Each row has a class, written after it.
[-17  26   6 -26   4 -20 -17   5  24 -55  10  30 -15 -38 -42   6 -43  -8
 -54 -38  22 -68 -55  77  -3  22  40 -16  -5 -30  35  11] -> Q
[  7 -34 -19  47 -14 -11 -32   2   3 -24 -27  65  -9 -25  35 -45  28  18
   8  -2 -46  -7  31  61 -32  11  51  -3  26  22 -49 -33] -> S
[ 46 -31  22 -28  21 -16   1   5  12 -29  36  32  -1 -47  48 -18  19 -86
  -7 -39 -23  30  26  68   7  60  -2  -1  49  60 -10 -35] -> Q
[  2  -7 -32  14  -2 -16  -5 -10 -32   5 -24  26 -26 -18  -3  -4  -3 -14
  28  12 -22   5  43  19  14 -20  23  -1   0   5   7  30] -> D
[  6   6   9   2  -4 -16   3 -40  18 -12  -8  66 -35 -16 -23 -27 -27  -4
 -10   8  -7 -16  28  78  24  71 -33  36  32  28 -18 -55] -> Z
[ 35  -5   7 -40 -23 -19  12   4 -13  19  -1  -7 -31  16 -19 -11 -46 -30
  -7 -21  -2 -52 -33  61  25   9  16 -22  30  28  17   8] -> B
[ 64 -12 -15  15   1  24   5 -38 -18 -81 -21  -2   7 -25 -24  -2 -10 -22
   5  21 -70  68 -27 -69 -30  69 -51  27  -2  24  31  44] -> M
[  5   3 -13 -25  10  -7  31  29  32  49  13   5  -2 -57 -15  18 -38 -33
  -6  29   7 -32  14 -24 -36  15 -28  10 -21  40  13  -3] -> T
[ -5  15 -43 -30 -26 -20 -38  -9 -20   8   9  31  36   8  -5 -23  -9  52
 -17 -29 -22 -68 -72  19 -23 -86 -48  -5  42 -19  -2   1] -> A
[  6 -49  49 -58  51  19  32  31 -33  10  41  10 -40 -46 -30   2  16 -18
   2 -40 -17  23 -72 -26  -6  68 -24  25 -14   5  19   5] -> S
[ 52 -50  18 -48   3   1  16  25  -7  23   9  45  -7 -49 -37  17 -30   5
  -8  14   8  16 -34 -17  58  20 -83 -16  46  46  15   1] -> A
[ 16  30  -3  27 -48  26   2 -58  11  16 -22  44  -7  15  37   1 -26  -6
  28 -17 -42  77 -19 -19 -50  39 -13  34 -16  -2 -38  -6] -> A
[-53   6 -29 -40 -11  20  -6   4 -25  -4   1  19  16  20 -36  24  60  36
 -51 -44 -17 -57  -8  84  -8 -39  31  26  57 -23  19  14] -> M
[  1   3  24 -13 -12  -4  34 -29  10 -59 -13 -44 -21   9  -8  42  30 -35
  26 -54 -28  24  46  35  30  11  87  37  27  -4  35  13] -> A
[  9 -10  30 -80 -12 -20  35  -4  19  22  56  17 -14  -8  -1 -40 -40 -57
 -19 -19  20  50   2  50  15  86  24  22  10  22 -48 -12] -> Q
[ -6   7 -16 -50 -57  18  16  -1  47   8 -23  22  -1 -17 -15   1 -12 -19
 -31 -26  17 -17 -14  43  11  34  17  -9  53   7   5 -13] -> S
[-44  45 -32 -32 -40  30 -20  11  12 -29  54  50  25 -27 -12  15  23 -69
 -78   4  54  57  -7  25 -28  50 -32   9   9  11   9 -12] -> B
[-47  -9  15  26  29   0 -29 -48 -53   7  -3  32  15  -4  10  -1  28  15
 -39  -7 -20 -22 -12  62 -33  56  14 -14 -33 -23 -16 -21] -> C
[ 28 -37  -4 -24  -8 -37 -23  -8  -3  12   8  49 -15 -16   3 -18 -17  53
  41 -11 -28  27 -38 -23 -65  30   0   4  -1  -1 -30  32] -> C
[ -8 -16  -9   8  14   5 -27  -7   1  -7  26  65 -17 -82  11  23  -3 -38
 -44   1   4  21  -8  19 -80  60  20 -31 -19  24  11 -10] -> C
[ -12   -7  -12   23   20   44  -26   -1  -17   17   13  107   41  -66
   22    0    4   29 -104   12   10  -31    0    2  -12   -2  -81  -55
   -5    8  -12  -19] -> Q
[  3 -51 -22  15  28 -14 -13  18  -7  -2 -12  60  -8 -51 -41  19  60  11
  -1  -6  15 -10 -10  50 -35  43   5  18   0  -1  15   0] -> S
[-11  18 -66   7  26 -20 -39  27 -38   2  11  -6   5 -45 -46 -26  13 -23
  21  67  20 -22 -25 -20 -33 -37 -33 -21 -33 -23  -7   7] -> F
[  5 -52  17 -34  51   5  10 -45 -80  26  45  14 -15 -33 -37   4   5 -53
 -64 -21 -23  39 -65   9  -4 104  -9 -50  -9   4  20  33] -> M
[  7  34   9   6 -40 -14 -46  24  31 -47 -26  35 -27 -10  -5 -21 -49  10
  42   8 -47  29 -28 -25  -4  53  -3  -9   2  -3 -14  12] -> T
[-20 -61  46 -12  67 -22  41   1 -91  22  12 -47 -51   2 -53 -31 -18  18
  14  41 -30 -32  20  39  -4  30  82  47 -65  14 -19  13] -> C
[ -2  34  43  10 -22  62  34  -6  43 -71  -2  39 -20 -25 -19 -18 -27   7
 -14  46 -25  42  49 -20  -6  55   0  67 -13  36 -22 -44] -> Z
[  8 -13 -36  62  12 -32 -60   3 -57  10  22  72   8   3  34   8  48   8
   6 -16 -22  50  21 -31 -96 -31  50 -40 -37 -13  -9  48] -> N
[ 17  -6  35   9  26  -7 -30   7  -9  17  48  22 -34  -6   8  -4 -28 -41
 -20 -35   8  -1 -48  33 -50  67  14 -31 -33  16  40 -25] -> T
[-31 -15   4 -21   0  58  55  -3 -14  22  -7  -3  -5 -60  10   7 -39 -22
 -48   8   2  23 -45 -48  -3  25 -21  -8 -15  40 -14   5] -> W
[ 13  13  21  57 -13   8 -13   9  38 -34 -53  81  11 -85   9   7 -61   2
  -1  66 -27 -24 -30  12 -37  40   8 -54 -40  39  -8  16] -> F
[  50   15    7  -16   29   -2   -7   -3  -17  -57   82    2  -41  -47
  -11  -32  -17  -31   -1   -1  -40   28    4 -104  -86   -9   17   -6
  -35    4   26   -5] -> Z
[ 57  24 -14 -37 -43   9  16 -16   3   6 -39   6   1  32 -24 -30 -43 -11
 -10 -22 -34 -89 -41  92 -40  -4  65   0  20  17   8   2] -> N
[-11  25   2   4   1 -24  -7   9  21 -24  24  13 -38  -9 -17 -17 -38  -7
  22  -1   0 -19 -17  15 -31 -19  -8  52   5  18   5 -30] -> Z
[-31 -14   8 -24  23 -48 -54 -22 -54 -42  18  41  26  23 -23 -22  65  34
 -37 -59 -35 -61   0 114   5  53  24  -2  30 -24  35   4] -> T
[ 73  14 -45  26  15  -1  -2 -44   9  15  -5  15   4 -28  -3   0 -27 -58
 -30   3  12 -32 -10   2 -35  31 -27 -53 -26  -1  15 -30] -> N
[-11   2  23   7  14  56   7 -13 -14 -11  28  34   1 -42 -15  21 -25  25
 -67   3  10  24 -42 -64  17  12 -58 -31 -28 -16  13 -12] -> A
[ 34   5  19  50  -5 -58 -30 -16 -55  42 -31  49  11  14  20  36 -12 -34
   5  34 -77  -8  36  32 -43  22  45 -46 -23  17  -1  24] -> M
[ 48 -13  -5  13 -10  29   6  -7  -3  76 -49  15  18  30  21  23  30  19
  60 -14   1 -11 -24   7   1 -34 -48  -6  13  -2   6   1] -> D
[-12  54 -24 -29 -41  18 -13  24  37  10   6  52 -34 -14  -5   5  20 -29
  35 -16   3   6   1  74 -95   8  80  34  -4 -10 -16  -9] -> F
[ 30  11 -64  51 -27 -53 -40 -34  -7 -84 -32 -16  27  -8  16 -15  21 -10
  16   6 -25   5  31 -12 -57 -21  68 -20  -4 -11   7  18] -> W
[-61 -16   3  46  22 -26 -20  13  -8   4  -7  52   9 -57  27  13   5  19
  13  13  -7  -5 -15  11 -24 -16  22 -39 -26  10 -20  38] -> F
[ 18  22 -68  58 -32  -7 -33 -11  49 -38 -14  19  33  22 -26   7  29  42
  -4  24  14 -17  20  33 -88 -40  49  26  -8 -34 -10  -8] -> M
[  2  46 -22  36 -48  23 -64 -40 -21 -15  15  81  -1  46   9 -51  -5  -6
 -65  14  34  15  45 103   3  34  20 -25  -6 -28 -10 -67] -> D
[-50 -11  28  -1  21  53  48   3  12  61 -15  21  21 -41  -4  52 -23  28
 -52  26  33 -49 -14   9 -17  13 -54  29 -35  28   6 -20] -> C
[  1   3  -5 -10 -12  23  -4  41 -23  26  -7 -24  -8  18 -50   5 -18 -32
 -11  23  49  -7 -52   4  -1   6 -35  25  -9   9  46 -11] -> S
[  6  -5 -33  48 -10 -53 -45  -3 -54   9 -38  26 -29  -5   5 -37  -8  -2
  35  30 -63  -5  31  -7 -26  -6  55 -31 -20 -18 -37  14] -> S
[ -31   40   -5    4   -7   21   -9  -10   42 -100   40   20   22  -39
    9  -15    0  -27  -15  -12   12   29  -46   21  -81   37   10   50
  -33    7   23    0] -> F
[-47  39 -13 -56 -44  69  -1  44 -33   0  -1  46  -6 -18 -34 -27   1  19
 -50  24 -33  -1 -10 -23 -19  -4 -15  35   7  -9 -19  -4] -> S
[ -6   0  69 -48  -4   2  18  41   1 -21  33 -24 -32  17 -23 -12  -5 -34
  26  -8  13  26  -7  55  51  27  98  -3  -4  -7  -7 -11] -> D
[ 33  32 -28 -18 -61   0 -12  38  51  35 -58  26  35 -12  -1  18  18 -25
  54  14 -22 -19 -37   6 -64  -6  -5   7  24   2 -21 -11] -> S
[ 39 -23 -36  29  13 -40 -32   9 -48 -15   6  18 -62 -18  -3  -2   4 -24
  18 -25  -6   2   2  34 -74  -6  78  -3 -14  11  29   6] -> W
[  1  -7 -44 -22   1 -21  41   3  32  47   7   5   2 -56 -21  -1 -67 -60
 -26  26  40 -24 -32   9 -17   9  -1 -21 -12  40 -19  13] -> N
[-30  41  -1  -8   0   8  -5 -17  44 -92  -1 -55  37  -2  -5   6  20 -25
 -19 -50  22 -97 -54  96 -12 -27  50  -2  16 -17  65 -16] -> F
[-46  -1 -29  34 -34  -8 -30 -41 -15 -71 -19  51  27 -14 -10 -30 -11  18
 -70   9  18  14 -26  73 -27  61  47  -3  -8   5 -13   3] -> W
[-46 -28  12   6  17 -21 -11 -10 -76  29  -9 -11   3   6   5 -33 -21  13
  -2  36 -38 -20 -13  23 -11   2  17   0 -23  20 -35  12] -> C
[-62 -28  -8   1  39 -12  -1   0 -52  28  -5  20  -2 -43 -42  50   3  28
 -35 -28   7 -65 -73  32  11 -46  -8 -20  -4 -16  40  42] -> A
[-32  20  33 -10  -3 -36   6 -32 -11  45  14  32  45  -4  10   3 -33 -17
 -11  19 -11   7 -40 -32 -16  30 -69  -6 -16  22 -15   5] -> Z
[ 15 -34  11 -83  40  12  58  32  -1  66  49  -6   4 -73 -28  16   9 -52
  43   9  17  59 -80 -76 -24  29 -52   3 -33   9 -11  37] -> D
[-36  16  56 -23  -2  53  31  -1  49 -85  48 -26  10  14 -13 -21  22  12
 -33 -31  18  -3 -11  36  -5   6  40  65  20  16   8 -53] -> Z
[-28  13 -46  -1 -24  61  12  -2  12 -10 -48 -32   1  -7 -29   5  34 -25
 -13 -11  14 -25 -20  29  -5  -5   3  31  26  -9  20 -17] -> S
[ -4  24   0 -49 -26  15   2  16  41 -15  54  15  49   5  19 -18  15  56
 -18 -28 -21  -5   2 -62 -80 -26   7  22  -6  -9  -3  11] -> T
[ 18  -1  -7 -55  -9 -17  -6  -7  -9  30   1  42 -22 -49 -46  35 -29 -58
  -9  18  14  29 -26  15 -33 106 -25  -5  -7  15  27  17] -> C
[-27  15 -61 -26  14  12  31 -23  22   5  27 -70  10   8  -6 -76   5   6
  24   9  32 -48 -14  22  -3 -51 -37  58   1 -17 -53 -52] -> F
[-39 -31  50  -7  55  -7  42  22  14  22   8  26 -38 -59 -55  22  -3  42
  10  29  14 -21  10 -21  62  21 -17  -1 -10  -5 -35 -17] -> Z
[ 14  -8   6  44  28  47   6 -18 -11 -37  34 -27  25 -12  32 -38  43  -4
 -11  24 -26  15  43 -70 -33 -46 -15  -2  -5  26 -17 -50] -> Z
[ 22   3 -12 -39  -9 -24  11  12 -12  39   1 -34  12  31   5 -44  20  34
  80  14 -69  12  36 -78 -24 -19   0  30  -6 -13 -61  18] -> T
[ 45 -16 -52  -9  -2 -80 -20 -13  -8   1   0 -16  -2 -26 -12 -27  12 -84
  87  14 -14  33 -24  33 -57  15  70 -18 -12   0 -15  38] -> D
[ 16 -11 -25   2 -47   6  -8 -11 -37  60 -23  72  -9   1   8 -12 -13  25
  15  26 -43  46  26  -6 -22 -12   2  -1  17  19 -53  16] -> A
[-27  21 -55 -26 -26  -1 -27   5 -15 -40  -9  28 -26   5 -43 -64 -11  11
 -27 -10  -6 -64 -30 101 -12   2 -12  74  36  -7  -1 -42] -> S
